Here is a tiny trained network, its code and every weight. The questions are about switching its units off for an input and a target symbol, where a switched-off unit gives its printed mean instead of its output.

import numpy as np


def w(rows, s, z=0):
    codes = np.array(rows[::2]) - 128.0
    scale = np.full(codes.shape[1], s)
    scale[-1] = z or s
    return codes * scale


def f(y):
    return np.maximum(y, 0)


def softmax(a):
    e = np.exp(a - a.max(-1, keepdims=True))
    return e / e.sum(-1, keepdims=True)


def log_softmax(a):
    a = a - a.max(-1, keepdims=True)
    return a - np.log(np.exp(a).sum(-1, keepdims=True))


def net(x, mask):
    ids = ['ΘΦζξτψ'.index(c) for c in x.split()]
    T = len(ids)
    res = E[ids] + P[:T]
    u = 0
    for l in range(2):
        q, k, v = (res @ M[l].T for M in (Q, K, V))
        z = softmax(np.where(np.tri(T) > 0, q @ k.T / 2**0.5, -1e9)) @ v
        res = res + np.where(mask[u], z, O[l][:, -1]) @ O[l][:, :-1]
        u += 1
        y = f(res @ A[l][:, :-1].T + A[l][:, -1])
        res = res + np.where(mask[u : u + 16], y, B[l][:, -1]) @ B[l][:, :-1]
        u += 16
    return log_softmax(res[-1] @ U[:, :-1].T + U[:, -1])


Q, K, V, O, A, B = {}, {}, {}, {}, {}, {}
E = w([
[85,182,41,156,124,136,100,131,186],'Θ',
[118,176,85,158,109,184,117,150,185],'Φ',
[149,159,71,134,194,139,92,189,116],'ζ',
[199,89,179,182,133,210,164,142,59],'ξ',
[129,162,95,131,246,216,246,226,101],'τ',
[17,134,156,179,72,147,148,69,69],'ψ',
],0.014)
P = w([
[170,153,112,190,131,163,83,82,123],'0',
[104,117,129,131,73,102,138,171,143],'1',
[171,70,125,171,138,93,146,86,174],'2',
[136,190,141,133,98,94,145,158,70],'3',
[147,199,135,90,180,212,72,36,65],'4',
[89,70,186,92,125,96,195,194,146],'5',
[118,6,126,105,163,138,173,101,203],'6',
[78,175,126,31,145,148,125,151,24],'7',
],0.015)
Q[0] = w([
[92,99,135,88,136,154,224,253,170],'L0H1',
[133,248,32,101,153,167,184,240,39],'L0H1',
],0.046)
K[0] = w([
[55,204,98,79,192,231,156,134,20],'L0H1',
[22,3,162,36,157,160,159,157,139],'L0H1',
],0.048)
V[0] = w([
[136,176,113,69,115,132,252,82,154],'L0H1',
[184,132,76,131,104,141,94,171,181],'L0H1',
],0.012)
O[0] = w([
[141,86,1,182,52,171,66,139,114,222],'L0H1',
[166,147,133,60,121,217,125,124,221,249],'L0H1',
],0.0049,0.0017)
A[0] = w([
[118,164,191,23,72,72,140,187,96,180],'L0N1',
[143,171,161,108,96,110,144,104,126,28],'L0N2',
[104,130,116,73,72,103,114,117,141,59],'L0N3',
[137,151,95,103,84,142,149,149,83,81],'L0N4',
[103,149,163,92,21,65,124,163,82,1],'L0N5',
[159,133,150,132,130,105,144,128,120,37],'L0N6',
[134,132,99,139,65,111,134,198,89,37],'L0N7',
[151,109,130,99,102,94,86,94,137,38],'L0N8',
[105,113,151,117,128,94,129,80,102,46],'L0N9',
[108,72,116,114,117,106,152,151,107,81],'L0N10',
[105,145,179,48,98,112,154,129,123,31],'L0N11',
[145,160,122,9,73,97,128,179,151,58],'L0N12',
[162,119,134,96,127,59,98,124,134,27],'L0N13',
[162,111,153,99,78,117,110,141,124,73],'L0N14',
[183,145,123,74,58,85,92,120,116,122],'L0N15',
[134,59,145,150,149,101,115,144,172,111],'L0N16',
],0.015,0.007)
B[0] = w([
[189,164,171,99,92,67,162,199,115,251],'L0N1',
[155,82,100,82,131,145,125,92,123,136],'L0N2',
[114,107,136,215,162,97,116,137,92,145],'L0N3',
[194,148,131,159,85,122,88,129,135,251],'L0N4',
[62,248,78,175,133,101,216,205,111,181],'L0N5',
[129,162,125,146,116,149,112,118,128,132],'L0N6',
[120,96,80,90,4,135,116,146,113,253],'L0N7',
[148,141,134,78,131,137,135,140,163,128],'L0N8',
[175,180,127,134,112,173,129,121,198,156],'L0N9',
[130,155,119,131,135,134,166,114,169,207],'L0N10',
[116,80,32,185,91,147,128,135,104,157],'L0N11',
[248,213,171,121,172,177,125,114,180,185],'L0N12',
[87,153,95,150,129,175,173,149,186,128],'L0N13',
[160,72,148,112,130,113,116,161,148,130],'L0N14',
[136,97,103,99,139,161,119,143,159,142],'L0N15',
[87,170,116,108,152,150,192,127,186,219],'L0N16',
],0.017,0.0049)
Q[1] = w([
[244,233,107,118,114,177,77,101,121],'L1H1',
[149,128,161,83,127,100,2,78,8],'L1H1',
],0.054)
K[1] = w([
[58,32,116,132,154,158,159,36,253],'L1H1',
[141,75,177,180,79,10,215,214,254],'L1H1',
],0.042)
V[1] = w([
[74,97,191,130,5,147,147,24,142],'L1H1',
[79,158,68,59,144,12,17,112,203],'L1H1',
],0.019)
O[1] = w([
[1,133,206,149,177,188,101,198,216,9],'L1H1',
[187,94,128,217,130,14,118,104,188,3],'L1H1',
],0.0075,0.015)
A[1] = w([
[121,89,134,138,168,65,130,93,106,98],'L1N1',
[100,125,118,162,153,182,108,102,138,22],'L1N2',
[159,98,103,175,184,124,126,49,138,24],'L1N3',
[109,99,189,155,166,161,80,152,173,14],'L1N4',
[135,121,99,146,87,93,127,127,129,170],'L1N5',
[123,70,113,147,78,72,118,187,143,105],'L1N6',
[134,87,134,223,219,98,97,55,177,1],'L1N7',
[95,58,157,151,114,110,115,172,102,62],'L1N8',
[147,121,124,179,164,183,96,97,182,237],'L1N9',
[89,83,94,154,79,113,128,180,99,109],'L1N10',
[140,107,130,129,229,126,134,143,89,152],'L1N11',
[113,117,144,113,87,61,142,139,76,45],'L1N12',
[118,131,131,72,121,121,111,104,149,65],'L1N13',
[155,16,250,126,104,106,117,145,72,125],'L1N14',
[111,163,168,155,148,126,123,127,133,83],'L1N15',
[92,121,157,102,135,98,146,79,137,103],'L1N16',
],0.016,0.0092)
B[1] = w([
[109,133,108,140,57,146,155,116,179,144],'L1N1',
[182,160,147,91,138,115,144,180,140,165],'L1N2',
[178,168,171,97,162,89,113,188,127,186],'L1N3',
[138,161,122,112,106,72,149,102,31,165],'L1N4',
[94,105,157,87,187,158,128,142,161,250],'L1N5',
[122,142,106,85,102,164,128,124,63,191],'L1N6',
[129,140,103,183,241,208,152,119,4,158],'L1N7',
[111,149,157,157,111,146,153,158,189,138],'L1N8',
[77,88,124,206,94,114,121,97,159,188],'L1N9',
[166,113,126,157,144,65,148,71,92,230],'L1N10',
[113,108,130,157,88,115,95,99,162,156],'L1N11',
[66,111,154,166,134,115,97,150,150,206],'L1N12',
[102,51,120,157,176,101,90,113,104,147],'L1N13',
[102,151,106,76,164,186,107,132,117,138],'L1N14',
[114,29,93,105,171,103,129,111,141,156],'L1N15',
[169,176,112,161,93,131,23,154,68,135],'L1N16',
],0.014,0.022)
U = w([
[80,149,188,126,150,69,128,105,108,39],'Θ',
[36,129,212,133,55,63,94,70,195,253],'Φ',
[135,165,209,70,131,2,132,118,156,152],'ζ',
[20,165,227,55,113,104,101,156,140,104],'ξ',
[102,95,124,71,78,72,137,58,90,106],'τ',
[37,162,210,94,89,2,159,124,89,94],'ψ',
],0.0025,0.0052)

Each question gives the input, a string of symbols that net reads in full, and the target symbol t.
The units are the heads (2 rows each of Q, K, V and O) and the neurons (one row each of A and B). Each row of codes is followed by its name. A weight is (code - 128) times the scale printed after its matrix; where a second scale follows, it is the last column's (O, A, B and U).
mask holds one flag per unit, layer by layer, with each layer's heads first. A switched-off unit (its flag False) gives its mean, the last column of its rows in O or B, instead of its output. The means were averaged over made-up inputs and are rounded, as every weight is.
A unit's drop is (log p(t) with every unit on - log p(t) with that unit switched off) / (log p(t) with every unit on - log p(t) with every unit switched off).
The circuit of an input: a set's keep is (log p(t) with only the set's units on - log p(t) with every unit switched off) / (log p(t) with every unit on - log p(t) with every unit switched off). Starting from the 12 units with the biggest drops (on a tie, the unit counted first), units are removed one at a time, each time the one whose removal leaves the highest keep (on an exact tie, the one counted first), for as long as the keep stays at least 0.8.
circuit, biggest first: the units of the circuit, biggest drop first
top k neurons: the k neurons with the biggest drops, biggest first
k most important neurons of layer l: the k neurons of layer l with the biggest drops, biggest first
input Φ Φ ζ ζ Θ τ, target τ: 3 most important neurons of layer 1	[L1N6; L1N10; L1N3]
input τ ψ τ Φ ψ, target τ: circuit, biggest first	[L1H1]
input ψ ζ Φ τ Φ, target Φ: circuit, biggest first	[L1N9; L1H1; L0N1]
input ψ Θ ψ Φ ζ, target ψ: circuit, biggest first	[L1N4; L1H1]
input ζ Φ τ ψ Φ ζ Θ, target Φ: circuit, biggest first	[L0N1; L1H1; L1N9; L0N5]
input ζ Φ Φ ζ τ, target Φ: circuit, biggest first	[L1H1; L0N1; L1N9; L0N5]
input τ ζ ζ ζ ζ Θ Θ, target ζ: circuit, biggest first	[L1H1; L1N3; L0N7]
input ζ ψ ζ Φ ζ Θ ξ ξ, target ξ: top 2 neurons	[L0N1; L1N14]
input ζ Φ Θ τ Θ ξ, target τ: circuit, biggest first	[L0H1; L1N6; L0N7]
input Θ τ Φ ζ Φ ξ ζ, target Φ: circuit, biggest first	[L0N1; L1H1; L1N9; L0N5]
input ζ ξ τ Θ, target τ: circuit, biggest first	[L0H1; L1N10; L0N7; L1N3]
input Φ ζ Θ ζ, target ζ: circuit, biggest first	[L0H1; L0N12; L0N1]
input τ ζ Φ τ ζ, target Φ: circuit, biggest first	[L1H1; L1N9; L0N1; L0N5]
input τ ψ ζ ζ ψ Φ τ, target ψ: top neuron	[L1N4]
input ζ Θ Φ Θ ψ, target Φ: circuit, biggest first	[L1H1; L1N9; L0N1; L0N9]
input ζ Φ ξ ψ ζ, target ξ: 2 most important neurons of layer 1	[L1N10; L1N2]
input ζ ξ ψ ξ, target ψ: top 2 neurons	[L1N10; L1N4]
input Φ Φ ξ, target Φ: top 4 neurons	[L0N1; L1N9; L0N7; L0N5]
input ψ Θ ζ ζ ψ, target ζ: top 3 neurons	[L0N16; L1N3; L0N7]
input ψ τ ψ Θ Θ Φ ζ Φ, target ζ: top neuron	[L0N12]
input τ Φ τ τ ζ τ τ ξ, target τ: 2 most important neurons of layer 0	[L0N7; L0N1]
input ζ ζ ψ, target ζ: top 2 neurons	[L1N3; L0N7]
input ψ Θ ψ, target ψ: 2 most important neurons of layer 1	[L1N4; L1N2]
input ψ Θ Θ ζ ζ, target Θ: 2 most important neurons of layer 1	[L1N7; L1N3]
